Below are the code and all the weights of a small trained network. Each question names an input and a target symbol and asks about switching units off, where a switched-off unit gives its printed mean instead of its output.

import numpy as np


def w(rows, s, z=0):
    codes = np.array(rows[::2]) - 128.0
    scale = np.full(codes.shape[1], s)
    scale[-1] = z or s
    return codes * scale


def norm(h):
    return h / np.sqrt((h * h).mean(-1, keepdims=True) + 1e-5)


def f(y):
    return np.maximum(y, 0)


def softmax(a):
    e = np.exp(a - a.max(-1, keepdims=True))
    return e / e.sum(-1, keepdims=True)


def log_softmax(a):
    a = a - a.max(-1, keepdims=True)
    return a - np.log(np.exp(a).sum(-1, keepdims=True))


def net(x, mask):
    ids = ['ΞΩδεζημπστ'.index(c) for c in x.split()]
    T = len(ids)
    res = E[ids] + P[:T]
    r = norm(res)
    for j in range(3):
        rows = slice(3 * j, 3 * j + 3)
        q, k, v = (r @ M[0][rows].T for M in (Q, K, V))
        z = softmax(np.where(np.tri(T) > 0, q @ k.T / 3**0.5, -1e9)) @ v
        o = O[0][rows]
        res = res + np.where(mask[j], z, o[:, -1]) @ o[:, :-1]
    y = f(norm(res) @ A[0][:, :-1].T + A[0][:, -1])
    res = res + np.where(mask[3:15], y, B[0][:, -1]) @ B[0][:, :-1]
    return log_softmax(norm(res)[-1] @ U[:, :-1].T + U[:, -1])


Q, K, V, O, A, B = {}, {}, {}, {}, {}, {}
E = w([
[121,89,238,150,172,181,163,74],'Ξ',
[100,112,187,74,56,68,74,138],'Ω',
[104,158,119,137,148,48,54,130],'δ',
[97,211,132,116,108,12,114,71],'ε',
[177,170,134,112,201,47,133,96],'ζ',
[98,86,158,111,159,48,130,165],'η',
[51,160,149,150,143,47,156,155],'μ',
[184,197,162,121,151,112,95,197],'π',
[213,153,89,63,181,144,72,67],'σ',
[141,126,103,8,147,87,187,193],'τ',
],0.016)
P = w([
[253,21,130,253,29,12,105,176],'0',
[198,87,144,211,62,36,110,146],'1',
[157,122,157,195,99,67,109,136],'2',
[119,160,178,188,129,91,89,124],'3',
[85,188,180,173,150,119,87,100],'4',
[51,223,189,154,165,139,78,96],'5',
[7,240,210,131,206,128,58,86],'6',
],0.0071)
Q[0] = w([
[145,122,158,68,110,74,170,114],'H0',
[147,96,96,106,130,117,89,95],'H0',
[143,125,21,179,65,142,157,177],'H0',
[123,105,163,178,137,194,124,126],'H1',
[93,248,200,42,138,49,31,126],'H1',
[110,124,146,105,68,99,65,140],'H1',
[111,139,113,191,79,99,143,105],'H2',
[149,75,97,170,78,177,188,136],'H2',
[172,158,107,164,134,149,148,151],'H2',
],0.013)
K[0] = w([
[98,137,28,160,215,208,107,184],'H0',
[111,111,169,170,135,119,237,187],'H0',
[242,2,173,201,125,70,157,109],'H0',
[81,255,58,88,93,69,78,139],'H1',
[47,107,190,89,191,224,162,71],'H1',
[141,143,163,122,217,104,212,88],'H1',
[210,129,98,103,146,185,188,221],'H2',
[199,14,60,227,90,85,111,143],'H2',
[115,5,104,114,68,127,143,162],'H2',
],0.0093)
V[0] = w([
[95,85,164,28,116,119,127,73],'H0',
[70,141,170,38,91,90,220,205],'H0',
[143,214,68,44,90,130,143,88],'H0',
[152,148,146,164,81,185,47,82],'H1',
[61,165,117,165,87,92,134,145],'H1',
[87,164,108,36,134,147,111,139],'H1',
[143,123,44,62,152,72,76,208],'H2',
[10,90,84,141,112,99,94,128],'H2',
[115,124,104,148,162,90,228,77],'H2',
],0.011)
O[0] = w([
[238,102,192,173,161,115,149,78,194],'H0',
[142,137,37,158,127,78,170,112,243],'H0',
[145,94,123,183,98,172,106,161,63],'H0',
[76,78,104,132,111,150,7,117,150],'H1',
[78,93,122,164,96,90,167,197,167],'H1',
[135,107,91,101,91,144,152,168,5],'H1',
[129,90,113,119,88,250,205,127,186],'H2',
[104,104,187,57,44,135,178,66,152],'H2',
[158,186,133,151,52,132,96,110,3],'H2',
],0.012,0.0051)
A[0] = w([
[179,146,82,77,88,205,64,87,253],'N0',
[121,144,88,73,90,70,118,249,225],'N1',
[143,127,181,93,156,119,133,63,103],'N2',
[163,178,137,148,155,81,143,69,155],'N3',
[133,114,89,109,114,123,191,101,232],'N4',
[145,132,161,126,196,143,123,100,55],'N5',
[98,119,117,37,55,171,154,152,24],'N6',
[189,120,57,84,110,126,178,160,131],'N7',
[117,144,191,208,98,115,120,147,83],'N8',
[161,184,184,160,112,142,94,70,57],'N9',
[165,138,40,104,71,181,189,187,6],'N10',
[176,98,84,212,97,226,169,151,105],'N11',
],0.014,0.0039)
B[0] = w([
[106,177,250,103,44,120,114,174,176],'N0',
[183,160,163,228,174,189,123,107,217],'N1',
[161,115,96,148,143,198,157,166,235],'N2',
[100,140,142,83,124,144,187,126,255],'N3',
[107,154,154,147,152,143,67,125,231],'N4',
[110,98,76,148,51,184,95,56,193],'N5',
[109,161,25,120,163,82,112,114,175],'N6',
[139,132,76,68,70,165,75,179,189],'N7',
[161,128,102,75,84,182,82,68,186],'N8',
[169,110,94,161,165,118,184,109,207],'N9',
[227,66,29,56,60,108,30,204,178],'N10',
[114,207,106,103,79,17,206,221,176],'N11',
],0.012,0.008)
U = w([
[196,188,138,79,219,5,44,96,105],'Ξ',
[195,90,10,112,169,187,179,31,50],'Ω',
[115,164,209,47,110,198,79,153,126],'δ',
[205,148,55,93,72,65,102,163,253],'ε',
[144,151,48,224,2,98,60,47,22],'ζ',
[184,37,149,140,156,30,133,107,181],'η',
[125,178,181,18,196,96,199,137,113],'μ',
[33,116,59,83,159,101,66,106,163],'π',
[167,152,103,239,181,171,83,178,130],'σ',
[97,212,143,202,78,32,184,132,117],'τ',
],0.0075,0.0044)

Each question gives the input, a string of symbols that net reads in full, and the target symbol t.
The units are the heads (3 rows each of Q, K, V and O) and the neurons (one row each of A and B). Each row of codes is followed by its name. A weight is (code - 128) times the scale printed after its matrix; where a second scale follows, it is the last column's (O, A, B and U).
mask holds one flag per unit, heads first, then neurons. A switched-off unit (its flag False) gives its mean, the last column of its rows in O or B, instead of its output. The means were averaged over made-up inputs and are rounded, as every weight is.
A unit's drop is (log p(t) with every unit on - log p(t) with that unit switched off) / (log p(t) with every unit on - log p(t) with every unit switched off).
The circuit of an input: a set's keep is (log p(t) with only the set's units on - log p(t) with every unit switched off) / (log p(t) with every unit on - log p(t) with every unit switched off). Starting from the 12 units with the biggest drops (on a tie, the unit counted first), units are removed one at a time, each time the one whose removal leaves the highest keep (on an exact tie, the one counted first), for as long as the keep stays at least 0.8.
units of the circuit, in order: the units of the circuit, biggest drop first
unit that matters most: the unit with the biggest drop
top k neurons: the k neurons with the biggest drops, biggest first
heads that matter: for each layer, one digit per head in row order, 1 if its drop is at least 0.15 and else 0, layers parted by /
input μ Ω Ω Ω τ Ω δ, target ε: unit that matters most => H1
input δ η Ξ Ξ Ξ Ω δ, target Ω: heads that matter => 100
input δ Ω π ζ, target σ: units of the circuit, in order => (H0; N1)
input Ξ δ Ω Ω τ, target Ω: units of the circuit, in order => (H1; H2; H0)
input δ η δ Ω, target μ: heads that matter => 011
input Ω Ω π τ μ Ω Ω, target τ: units of the circuit, in order => (H1; H2; N1)
input δ ε Ω, target ζ: top 2 neurons => (N1; N6)
input Ω σ Ω Ω, target δ: units of the circuit, in order => (H1; N0)
input δ Ω Ω Ω η Ω, target μ: heads that matter => 010
input Ω τ σ σ τ δ Ω, target ε: units of the circuit, in order => (H1; N10)
input ε δ Ω Ω ζ Ω Ξ, target Ω: top 2 neurons => (N8; N3)
input Ω σ Ξ σ, target Ξ: heads that matter => 001
input ζ Ξ τ ζ Ω Ω τ, target Ω: heads that matter => 110
input δ Ω ε Ω Ω Ω Ω, target η: heads that matter => 111
input Ω Ω Ω π ζ Ω δ, target Ω: top 3 neurons => (N0; N2; N4)
input σ Ω Ω Ω Ω π Ω, target σ: heads that matter => 000
input δ Ω η, target μ: heads that matter => 010
input Ω Ω Ω ε, target ζ: heads that matter => 110
input τ τ π π τ Ω η, target ε: heads that matter => 110
input δ π η, target σ: heads that matter => 101
input Ω δ τ δ, target ε: unit that matters most => N10
